Here is a tiny trained network, its code and every weight. The questions are about switching its units off for an input and a class, where a switched-off unit gives its printed mean instead of its output.

import numpy as np


def w(rows, s, z=0):
    codes = np.array(rows[::2]) - 128.0
    scale = np.full(codes.shape[1], s)
    scale[-1] = z or s
    return codes * scale


def f(y):
    return np.maximum(y, 0)


def log_softmax(a):
    a = a - a.max(-1, keepdims=True)
    return a - np.log(np.exp(a).sum(-1, keepdims=True))


def net(x, mask):
    res = np.array(x, float).reshape(1, 6) / 4 @ E
    y = f(res @ A[0][:, :-1].T + A[0][:, -1])
    res = res + np.where(mask, y, B[0][:, -1]) @ B[0][:, :-1]
    return log_softmax(res[-1] @ U[:, :-1].T + U[:, -1])


A, B = {}, {}
E = w([
[126,122,127,123,122,132,125,126],'x0',
[76,165,167,188,125,202,102,86],'x1',
[83,47,111,132,187,161,195,97],'x2',
[2,179,74,53,158,86,94,89],'x3',
[126,124,133,123,122,136,123,133],'x4',
[109,137,27,187,152,150,91,212],'x5',
],0.0092)
A[0] = w([
[216,60,188,209,82,181,135,163,27],'neuron 0',
[106,86,135,140,194,153,203,126,96],'neuron 1',
[115,60,130,149,192,183,228,120,2],'neuron 2',
[164,253,161,128,54,106,89,175,11],'neuron 3',
[106,137,10,205,150,161,99,240,87],'neuron 4',
[204,78,167,227,87,138,190,186,33],'neuron 5',
[205,79,69,53,136,18,167,213,151],'neuron 6',
[67,46,108,113,199,177,176,101,87],'neuron 7',
[89,178,180,234,149,242,78,88,107],'neuron 8',
],0.0066,0.0025)
B[0] = w([
[2,201,96,92,128,83,120,130,239],'neuron 0',
[175,106,106,180,70,83,104,114,180],'neuron 1',
[142,121,102,166,89,80,97,112,189],'neuron 2',
[184,46,67,216,81,70,65,108,206],'neuron 3',
[185,160,222,43,63,83,249,121,254],'neuron 4',
[56,226,100,108,166,71,112,150,237],'neuron 5',
[171,165,94,130,185,215,98,17,241],'neuron 6',
[157,118,111,166,57,45,64,97,203],'neuron 7',
[211,156,86,117,183,169,149,42,226],'neuron 8',
],0.0072,0.0077)
U = w([
[1,187,87,109,158,78,91,138,71],'0',
[157,64,98,211,45,78,59,124,39],'1',
[127,125,134,134,130,143,130,118,254],'2',
[156,131,231,81,62,109,219,110,133],'3',
[178,134,90,149,228,214,107,79,78],'4',
[112,124,141,135,124,128,113,142,229],'5',
[105,66,172,123,161,210,118,209,102],'6',
[76,11,199,161,176,217,142,195,15],'7',
],0.0099,0.0067)

Each question gives the input, the list of numbers given to net, and the class t.
The units are the neurons (one row each of A and B). Each row of codes is followed by its name. A weight is (code - 128) times the scale printed after its matrix; where a second scale follows, it is the last column's (A, B and U).
mask holds one flag per neuron, in row order. A switched-off neuron (its flag False) gives its mean, the last column of its row in B, instead of its output. The means were averaged over made-up inputs and are rounded, as every weight is.
A unit's drop is (log p(t) with every unit on - log p(t) with that unit switched off) / (log p(t) with every unit on - log p(t) with every unit switched off).
The circuit of an input: a set's keep is (log p(t) with only the set's units on - log p(t) with every unit switched off) / (log p(t) with every unit on - log p(t) with every unit switched off). Starting from all 9 units, units are removed one at a time, each time the one whose removal leaves the highest keep (on an exact tie, the one counted first), for as long as the keep stays at least 0.8.
units of the circuit, in order: the units of the circuit, biggest drop first
unit that matters most: the unit with the biggest drop
k most important neurons: the k neurons with the biggest drops, biggest first
drop when u is switched off: that unit's drop, to one decimal
input [2,-7,-2,-4,7,-5], class 2: units of the circuit, in order -> (neuron 4; neuron 6)
input [3,-3,-3,4,7,3], class 2: unit that matters most -> neuron 0
input [-6,6,-1,-7,5,4], class 0: 3 most important neurons -> (neuron 0; neuron 5; neuron 6)
input [-5,-8,-5,7,-4,4], class 4: 2 most important neurons -> (neuron 6; neuron 0)
input [0,-8,-4,1,0,-1], class 4: 2 most important neurons -> (neuron 6; neuron 4)
input [-3,-1,2,-5,-3,-2], class 0: units of the circuit, in order -> (neuron 0; neuron 5; neuron 4)
input [4,-2,6,-6,-5,-5], class 0: 4 most important neurons -> (neuron 0; neuron 5; neuron 4; neuron 3)
input [8,0,-4,6,7,-4], class 5: 3 most important neurons -> (neuron 0; neuron 5; neuron 4)
input [-7,7,-2,-1,5,-6], class 4: units of the circuit, in order -> (neuron 4; neuron 8)
input [4,-2,-5,-7,3,5], class 0: 2 most important neurons -> (neuron 0; neuron 5)
input [3,-4,6,-8,8,6], class 0: units of the circuit, in order -> (neuron 5; neuron 0)
input [-7,8,8,-4,-3,-5], class 1: units of the circuit, in order -> (neuron 7; neuron 2)
input [-6,-7,-1,-4,-1,7], class 3: 3 most important neurons -> (neuron 4; neuron 8; neuron 3)
input [5,-4,-6,-3,-6,-5], class 1: 2 most important neurons -> (neuron 3; neuron 4)
input [-4,-5,-4,3,4,1], class 4: units of the circuit, in order -> (neuron 6; neuron 0)
input [8,0,3,3,-3,8], class 3: units of the circuit, in order -> (neuron 4)
input [4,-7,-2,-6,-3,-1], class 4: 2 most important neurons -> (neuron 6; neuron 4)
input [5,-6,2,3,3,5], class 4: 2 most important neurons -> (neuron 6; neuron 0)
input [-2,-6,-1,-1,-3,0], class 4: 2 most important neurons -> (neuron 6; neuron 4)
input [3,6,-7,5,-8,-1], class 2: units of the circuit, in order -> (neuron 0)
input [2,-7,7,2,4,6], class 1: drop when neuron 7 is switched off -> 0.9
input [0,-6,6,5,-3,-3], class 1: drop when neuron 5 is switched off -> 0.2
